Below are the code and all the weights of a small trained network. Each question names an input and a class and asks about switching units off, where a switched-off unit gives its printed mean instead of its output.

import numpy as np


def w(rows, s, z=0):
    codes = np.array(rows[::2]) - 128.0
    scale = np.full(codes.shape[1], s)
    scale[-1] = z or s
    return codes * scale


def norm(h):
    return h / np.sqrt((h * h).mean(-1, keepdims=True) + 1e-5)


def f(y):
    return y / 2 * (1 + np.tanh(0.7978845608 * (y + 0.044715 * y**3)))


def log_softmax(a):
    a = a - a.max(-1, keepdims=True)
    return a - np.log(np.exp(a).sum(-1, keepdims=True))


def net(x, mask):
    res = np.array(x, float).reshape(1, 6) / 4 @ E
    u = 0
    for l in range(2):
        y = f(norm(res) @ A[l][:, :-1].T + A[l][:, -1])
        res = res + np.where(mask[u : u + 7], y, B[l][:, -1]) @ B[l][:, :-1]
        u += 7
    return log_softmax(norm(res)[-1] @ U[:, :-1].T + U[:, -1])


A, B = {}, {}
E = w([
[178,34,73,69],'x0',
[37,34,136,13],'x1',
[93,72,242,181],'x2',
[217,113,94,5],'x3',
[156,158,126,77],'x4',
[30,135,42,91],'x5',
],0.0018)
A[0] = w([
[253,206,93,194,52],'L0N1',
[104,123,202,190,39],'L0N2',
[205,123,111,96,192],'L0N3',
[149,187,84,231,1],'L0N4',
[169,158,125,254,59],'L0N5',
[57,131,42,168,121],'L0N6',
[184,130,175,115,122],'L0N7',
],0.0048,0.0018)
B[0] = w([
[111,145,127,56,249],'L0N1',
[167,57,117,141,152],'L0N2',
[112,84,83,77,215],'L0N3',
[94,186,168,123,161],'L0N4',
[56,126,210,104,193],'L0N5',
[253,171,52,129,205],'L0N6',
[147,131,73,113,139],'L0N7',
],0.0046,0.0015)
A[1] = w([
[254,79,51,22,175],'L1N1',
[121,54,208,208,5],'L1N2',
[73,96,21,128,177],'L1N3',
[106,71,181,36,114],'L1N4',
[46,145,162,105,223],'L1N5',
[93,61,229,219,22],'L1N6',
[214,132,75,219,64],'L1N7',
],0.0044,0.0024)
B[1] = w([
[75,2,69,18,252],'L1N1',
[133,42,62,222,139],'L1N2',
[202,89,95,34,184],'L1N3',
[26,220,147,124,161],'L1N4',
[152,136,194,65,187],'L1N5',
[128,29,100,148,161],'L1N6',
[123,168,175,210,109],'L1N7',
],0.0042,0.0035)
U = w([
[117,240,205,147,155],'0',
[109,45,180,245,138],'1',
[137,68,64,31,191],'2',
[157,189,48,182,4],'3',
],0.011,0.0043)

Each question gives the input, the list of numbers given to net, and the class t.
The units are the neurons (one row each of A and B). Each row of codes is followed by its name. A weight is (code - 128) times the scale printed after its matrix; where a second scale follows, it is the last column's (A, B and U).
mask holds one flag per neuron, layer by layer. A switched-off neuron (its flag False) gives its mean, the last column of its row in B, instead of its output. The means were averaged over made-up inputs and are rounded, as every weight is.
A unit's drop is (log p(t) with every unit on - log p(t) with that unit switched off) / (log p(t) with every unit on - log p(t) with every unit switched off).
The circuit of an input: a set's keep is (log p(t) with only the set's units on - log p(t) with every unit switched off) / (log p(t) with every unit on - log p(t) with every unit switched off). Starting from the 12 units with the biggest drops (on a tie, the unit counted first), units are removed one at a time, each time the one whose removal leaves the highest keep (on an exact tie, the one counted first), for as long as the keep stays at least 0.8.
circuit, biggest first: the units of the circuit, biggest drop first
unit that matters most: the unit with the biggest drop
top k neurons: the k neurons with the biggest drops, biggest first
k most important neurons of layer l: the k neurons of layer l with the biggest drops, biggest first
drop of u: that unit's drop, to one decimal
input [-5,5,-4,-1,3,-2], class 0: circuit, biggest first => (L1N1 L0N3 L0N1)
input [-8,6,-1,6,-2,1], class 0: unit that matters most => L0N6
input [-7,3,0,-5,4,-2], class 1: top 3 neurons => (L0N2 L1N6 L0N1)
input [-3,0,-2,-5,-5,7], class 3: top 2 neurons => (L0N6 L1N4)
input [-1,6,0,-6,8,3], class 0: 3 most important neurons of layer 1 => (L1N1 L1N6 L1N2)
input [-4,-3,-4,-1,0,4], class 0: circuit, biggest first => (L1N1 L0N4)
input [6,0,4,1,-8,-3], class 1: circuit, biggest first => (L0N1 L0N6 L1N1)
input [-1,7,3,-6,8,1], class 1: 2 most important neurons of layer 1 => (L1N1 L1N6)
input [-6,3,7,7,4,7], class 0: 2 most important neurons of layer 1 => (L1N1 L1N4)
input [-4,1,-1,0,-4,3], class 3: 2 most important neurons of layer 0 => (L0N6 L0N5)
input [4,-3,1,-2,-6,8], class 3: drop of L1N7 => 0.3
input [5,1,5,-4,1,1], class 1: drop of L1N1 => 0.2
input [-8,4,-1,-3,-3,-2], class 1: drop of L0N2 => 0.2
input [3,3,0,-6,1,-2], class 1: most important neuron of layer 0 => (L0N3)
input [0,-8,-7,-5,6,-5], class 0: drop of L0N5 => 0.1
